In the rows, zero is written as 128.
[117 146 123 136 112 122 134 129 193 125 136 107 136 153 118 131 126 147
 128 141 119 103 157 120  95 133 165 132 125 127 131 128 145 135 129 125
 120 125 139  90 133 101 103 144 128 102 160 130 126 188 140 147 124 145
 138 142 120 144 125 121 131 117  99 123 141 136 111  82 140 146 146 130
 132 101 119 164 119 149 128 127 124 119 121 146  92 124 123 107 138 126
 168 122 145 122 108 138 129 114 146 140 142  95 134 125  91 130 103]
gog
[ 74 127 125 132 119 124 152 149 174 107 136 116 124 172 107 180 150 158
  91 142 122  57 147 132 137 124 156 146 125 124 134 130 148 132 181 125
 112 142 131 107 143 106 120 114 152 114 187 133 113 193 147 167 120 185
 138 203 119 120 136 112 164 133 128 102 121 126  59  63 123 145 157 136
 118 108 138 135 119 141 131 130 118 102 138 106 105 133 112 142 136 133
 147 133 139 123  80 109 117 126 177 128 160  99 146 136  86 123  99]
gog
[ 94 161 128 123 125 106 131 127 183 130 156 111 133 139 110 124 132 137
 112 148 122 132 145  71  98 142 146 117 111 117 126 134 138 129 120 134
 124 138 124 123 141  84 120 116  85 104 151 138 130 171 125 141 127 149
 130 157 131 133 139 116 127 122 107 105 146 132 102  78 119 135 134 152
 150  93 114 151 111 164 124 143 116 106 131 113 105 115 126 104 144 137
 133 112 135 158 103 140 129 198 182 124 136 106 137 138  95 127  95]
gog
[100 135 133 111  89  99 126 117 188 127 155 129 125 133 122 118 123 136
 101 136 117 114 109 121 127 121 129 158 127 110 102 130 116 134 127 107
 132 131 107 158 132 106 146 126 125  76 175 132 127  85 129 150 119 151
 131 152 135 126 136 183 133 106 106  92 113 116  95 145 120 142 137 111
 119 124  83 125 127 146 135 127 135 124 125  92 104 113 146 146 164 144
 122 104 135 155 111 125 148 159 177 104 138 113 127 135 122 140  87]
Vufu
[107 119 129 134 119 123  99 149 192 117 125 106 113 158 120 160 156 111
 139 147 115 176 187 144 132  87 186 134 132 132 121 122 147 120 107 131
 140 122 144 102 111 110 117 131 138 108 141 139 101 199 122 138  99 119
 140 165 137 138 139  78 121 138 131  90 145 102  97  32 134 138 141 122
 152  61 148 160 114 145 134 157 120 116 124 119  92 126 135  87 134 114
 140 140 136 149  95 106 114  71 160 127 146  95 140 119  81 113  91]
vari
[104 136 111 103 129 121 115 143 109 113 140 113 142 124 118 100 143 166
 122 122 109   7  94 119 123 117 107 148 157 144 110 129 109 130 125 139
 138 142 129 128 140 119 110 139 122 119 185 112 138  92  94 143 137 163
 112 169 112 124 123 148 130 129 118  72 101 201 120 159 121 135 135 133
 132 157 170  95 134 112 117 117 149 117 133  98 145 101 119 161 153 127
 141 102 104 126 107 102 142 123 166 134 123 124 139 131 155 127 135]
Vufu
[109 138 132 135 134 121 138 128 162 128 133 122 137 150 109 139 144 137
 102 146 118 125 148 132 124 142 172 134 134 105 131 138 141 133 138 128
 136 123 136 106 140 113 117 124 131 115 128 144 135 191 150 133 126 142
 130 153 125 138 144  95 149 132 140 112 144 115  80  93 111 134 122 137
 125  95 134 148 119 149 122 129 122 109 139 106 109 129 135 130 129 133
 150 131 145 160  88  92 115 105 187 121 141 153 135 127  88 123 109]
gog
[ 78 145 131 122 107 118 119 110 165 115 161 122 121 155 120 117 130 146
  80 153 111  89 123 132 102 125 153 141 130 110 125 142 138 134 140  90
  97 146 119 123 139  99 113 133 131  90 137 129 142 160 121 142 123 156
 109 153 133 124 142 126 165 121 115 124 124 121  87 114 102 138 120 150
 132 102 112 139 131 156 124 142 110 105 136 130  95 124 142 121 140 133
 147 111 142 150  89 120 135 136 195 123 129 116 145 132  86 147 108]
Vufu
[ 84 136 103  94 103 109  93 120 141 100 161 126  97 125 129 115 134 170
  89 115 100   4  94 136 125 120 114 173 153 143 110 129 110 159 133 127
 143 155 114 146 125 104 126 137 119  95 192  99 135 123 146 144 120 186
 119 165 106 116 115 109 149 130 107  67  89 167 101 113 109 137 145 137
 125 138 152 105 120 133 122 107 106 116 136 102 119  95 116 173  89 149
 115 104 124 138 133 103 129 122 188 127 127 106 147 126  95 138 121]
Vufu
[ 91 142 134 128 122 103 124 126 185 118 152 127 122 155 102 128 128 152
  98 147 118  74 143 118 122 135 153 150 123  93 129 128 129 118 139 116
 124 140 109 107 139  85 112 128 131 103 149 134 131 165 139 144 113 155
 153 175 133 130 141 124 151 123 108  83 129 126  92  81 114 138 129 137
 142 113 112 106 123 165 134 126 119 111 130 121  91 126 107 135 123 152
 148  91 152 165  98 121 118 129 193 134 145 128 141 135  82 146 100]
Vufu
[135 121 124 136 140 130 100 135 155 131 122 109 139 125 123 141 150 130
 122 146 123 202 166 142 138 126 154 139 133 122 125 122 127 129 116 146
 128 122 123 112 135 173 112 126 127 122 140 119 126 162 126 132 122  99
 141 156 141 152 146  86  91 166 130 120 146 133 103  77 150 137 135 119
 151  88 140 149 127 145 134 144 114 118 118 129 126 109 143  99 132 103
 144 148 151 159 100  94 120  85 164 127 148 124 143 112 115 115 109]
vari
[101 158 107 108  91  93 129 121 191 112 172 127 119 156 103  92 115 149
 104 135 120  73 107 121  99 130 128 178 129 109 116 130 127 127 133 118
  79 139 121 147 127  90 125 121 131  89 161 119 133 107 130 142 138 175
 113 163 121 133 140 148 137 102  98 105 137 142  86 145 108 133 129 152
 127 110  81 147 138 144 115 126 126  78 135 114  86 107 150 127 163 153
 139  89 121 137 100 135 151 158 199 145 115 107 131 142  90 146  98]
Vufu
[131 132 135 127 146 146  95 141 132 129 119 119 131 148 132 150 148 134
 137 138 110 172 104 144 137 109 159 122 112 124 132 134 128 126 117 132
 117 141 118 109 154 130 112 129 149 130 119 140 130 167 119 123 119 113
 132 150 129 149 157  59 133 149 122  96 153 118 111  58 159 134 118 133
 135  90 171 139 128 147 121 150 128 114 119 124 115 112 133  85 116  99
 145 133 130 157 103  99 111  80 160 105 154 135 137 118 106 102 111]
vari
[116 139 126 137 126 135 129 126 185 117 130  98 116 146 103 127 141 134
 120 142 126 151 158 123  93 124 172 146 120 111 137 136 142 123 136 125
 113 136 139  96 121 115  87 132 140 110 120 142 123 187 135 133 125 154
 127 164 149 150 128 110 139 121 101 128 142 123  86  98 132 155 130 128
 137  98 117 160 197 136 130 148 122 116 136 117  93 131 131 107 140 130
 169 105 145 142 109 117 120 115 180 130 139 107 139 127  89 123  95]
gog
[129 139  99 112 140 121 113 121 146 130 130 120 137 140 113 135 144 150
 118 154 103 138 136 139 113 113 163 136 129 106 132 137 136 132 132 140
 119 150 117 105 152 112  96 133 133 104 140 121 120 160 123 112 117 140
 112 170 164 150 150  90 156 129 120 106 136 136  77 100 126 128 119 138
 145  79 145 168 131 157 110 159 109 120 126 111 105 115 122  84 125 119
 154 126 146 164  82 101 127 104 186 120 105 126 147 125  88 137  97]
vari
[104 135 124 137 102 114 133 138 207 131 147 136 135 138 110 139 142 150
 103 127 120 117 141 129 100 136 158 140 120 114 130 121 136 130 113 124
 137 136 133 114 135 108  98 218 130  69 141 137 126 183 141 145 119 146
 130 177 130 136 127 115 128 126  94 109 145 134 115  92 121 137 144 140
 135 114 127 203 107 151 126 134 107 123 127 125 101 114 110 100 148 123
 173 123 133 127 108 117 147 127 174 145 142 110 150 145  92 145  68]
gog
[161 117 102 137 147 131  98 140 141 149 132 116 128 112 137 150 135 117
 153 148 111 242 142 146 122 108 141 113  98 128 114 134 119 124 107 149
 166 131 133 132 145 143 111 119 122 124 142 132 141 119 133 144 146  91
 140 133 152 152 144  95  78 125 115 115 145 126 126  90 114 129 134 121
 153  99 153 150 133 124 126 153 128 119 115 133 133 108 138  97 128 107
 122 153 135 157 130 118 145  90 126 107 144 152 131 122 150 104 109]
vari
[ 71 132 142 129 108 114  94 120 161  90 141 133 138 164 105  92 156 164
  87 134  88  18 136 136 142 109 147 152 140 122 109 152 133 154 141 116
 135 151 113 117  90 111 133  91 128  85 137 113 129 139 131 141 107 150
 118 204 114 145 145 122 185 133 134  66 105 119  92  68 108 141 125 132
 113 123 139  69 124 153 130 124 127 141 137  77 105 101 146 152 143 143
 126 102 140 175  48  93 172 111 216  72 152 102 140 124  90 119  97]
Vufu
[119 126 127 148 142 134 102 136 161 119 102 121 137 134 106 112 155 131
 119 145  94 157 150 148 128 124 163 125 137 130 130 116 140 113 101 126
 130 132 168 101 142 122 133 130 129 115 147 136 129 178 132 123 121 115
 120 179 136 122 134  83 121 132 123  99 135 120  45  59 143 138 151 150
 133  71 145 148 119 147 113 145 118  93 126 113 119 114 142 106 122 114
 144 142 130 153  99  92 117 117 150 114 151 140 125 119  99 117  83]
vari
[130 124 136 134 138 122 108 122 123 146 126 134 154 143 129 140 132  99
 139 148 126 183 137 148 117 116 165 118 127 106 138 133 134 123 133 119
 118 129 137 123 152 122 119 134 129 117 101 142 118  85 118 122 126 104
 136 118 154 139 157  92 134 140 142 122 137 115 103  98 142 152 124 135
 137  72 134 149 105 147 104 149 132 126 121 118 120 183 142 102 119 100
 150 158 145 155 114 106 120  94 112 122 142 140 129 127 115 121 122]
vari
